Below are the code and all the weights of a small trained network. Each question names an input and a class and asks about switching units off, where a switched-off unit gives its printed mean instead of its output.

import numpy as np


def w(rows, s, z=0):
    codes = np.array(rows[::2]) - 128.0
    scale = np.full(codes.shape[1], s)
    scale[-1] = z or s
    return codes * scale


def f(y):
    return y / 2 * (1 + np.tanh(0.7978845608 * (y + 0.044715 * y**3)))


def log_softmax(a):
    a = a - a.max(-1, keepdims=True)
    return a - np.log(np.exp(a).sum(-1, keepdims=True))


def net(x, mask):
    res = np.array(x, float).reshape(1, 8) / 4 @ E
    y = f(res @ A[0][:, :-1].T + A[0][:, -1])
    res = res + np.where(mask, y, B[0][:, -1]) @ B[0][:, :-1]
    return log_softmax(res[-1] @ U[:, :-1].T + U[:, -1])


A, B = {}, {}
E = w([
[128,127,128,128],'x0',
[126,124,129,131],'x1',
[126,128,127,128],'x2',
[133,138,126,123],'x3',
[130,130,127,127],'x4',
[132,88,196,5],'x5',
[86,209,237,162],'x6',
[242,89,165,174],'x7',
],0.012)
A[0] = w([
[149,128,158,131,117],'neuron 0',
[136,119,213,49,4],'neuron 1',
[73,116,35,137,248],'neuron 2',
[7,178,116,99,182],'neuron 3',
[159,58,85,24,90],'neuron 4',
[169,134,38,146,166],'neuron 5',
[184,70,72,122,170],'neuron 6',
[104,142,115,187,150],'neuron 7',
[44,126,32,76,226],'neuron 8',
[144,118,160,60,218],'neuron 9',
[175,169,169,170,104],'neuron 10',
[140,183,86,117,151],'neuron 11',
[86,125,85,66,99],'neuron 12',
],0.02,0.005)
B[0] = w([
[147,94,156,136,157],'neuron 0',
[253,58,28,117,230],'neuron 1',
[246,125,123,198,216],'neuron 2',
[71,244,35,79,244],'neuron 3',
[28,120,253,119,251],'neuron 4',
[109,76,31,157,207],'neuron 5',
[87,72,45,79,228],'neuron 6',
[74,179,108,176,184],'neuron 7',
[245,152,227,178,242],'neuron 8',
[192,127,147,77,219],'neuron 9',
[97,100,220,189,196],'neuron 10',
[160,166,112,153,151],'neuron 11',
[166,175,187,78,189],'neuron 12',
],0.032,0.019)
U = w([
[236,85,105,211,253],'0',
[153,131,216,97,95],'1',
[49,216,62,194,67],'2',
[145,152,23,13,49],'3',
[94,13,18,179,103],'4',
[73,42,143,41,88],'5',
[39,103,180,255,167],'6',
],0.0085,0.0042)

Each question gives the input, the list of numbers given to net, and the class t.
The units are the neurons (one row each of A and B). Each row of codes is followed by its name. A weight is (code - 128) times the scale printed after its matrix; where a second scale follows, it is the last column's (A, B and U).
mask holds one flag per neuron, in row order. A switched-off neuron (its flag False) gives its mean, the last column of its row in B, instead of its output. The means were averaged over made-up inputs and are rounded, as every weight is.
A unit's drop is (log p(t) with every unit on - log p(t) with that unit switched off) / (log p(t) with every unit on - log p(t) with every unit switched off).
The circuit of an input: a set's keep is (log p(t) with only the set's units on - log p(t) with every unit switched off) / (log p(t) with every unit on - log p(t) with every unit switched off). Starting from the 12 units with the biggest drops (on a tie, the unit counted first), units are removed one at a time, each time the one whose removal leaves the highest keep (on an exact tie, the one counted first), for as long as the keep stays at least 0.8.
units of the circuit, in order: the units of the circuit, biggest drop first
top k neurons: the k neurons with the biggest drops, biggest first
drop when u is switched off: that unit's drop, to one decimal
input [-1,-1,-4,3,5,-7,8,2], class 6: units of the circuit, in order : [neuron 10]
input [3,8,-6,1,-5,7,-6,2], class 5: units of the circuit, in order : [neuron 4; neuron 6]
input [-5,4,3,-2,1,6,8,0], class 3: top 2 neurons : [neuron 8; neuron 3]
input [-7,-7,2,-7,1,2,1,-7], class 3: top 3 neurons : [neuron 3; neuron 4; neuron 10]
input [7,8,4,-8,-7,8,-8,3], class 5: top 2 neurons : [neuron 4; neuron 6]
input [1,1,-1,5,6,1,-6,-7], class 1: top 2 neurons : [neuron 4; neuron 12]
input [-7,1,2,-1,2,-7,-5,1], class 4: top 2 neurons : [neuron 5; neuron 6]
input [1,4,-2,-7,1,0,8,5], class 6: top 3 neurons : [neuron 10; neuron 2; neuron 8]
input [0,-8,-5,-2,2,-1,-1,1], class 4: top 3 neurons : [neuron 8; neuron 3; neuron 4]
input [-8,1,-2,7,-3,-3,6,0], class 2: top 2 neurons : [neuron 4; neuron 8]
input [-5,-3,6,1,-2,-6,8,-1], class 2: drop when neuron 8 is switched off : 0.0
input [5,8,-3,7,6,7,-2,7], class 5: drop when neuron 4 is switched off : 0.5
input [-7,1,-7,3,1,6,-3,-1], class 1: drop when neuron 4 is switched off : 0.2
input [2,1,-6,5,8,8,1,-5], class 3: units of the circuit, in order : [neuron 3]
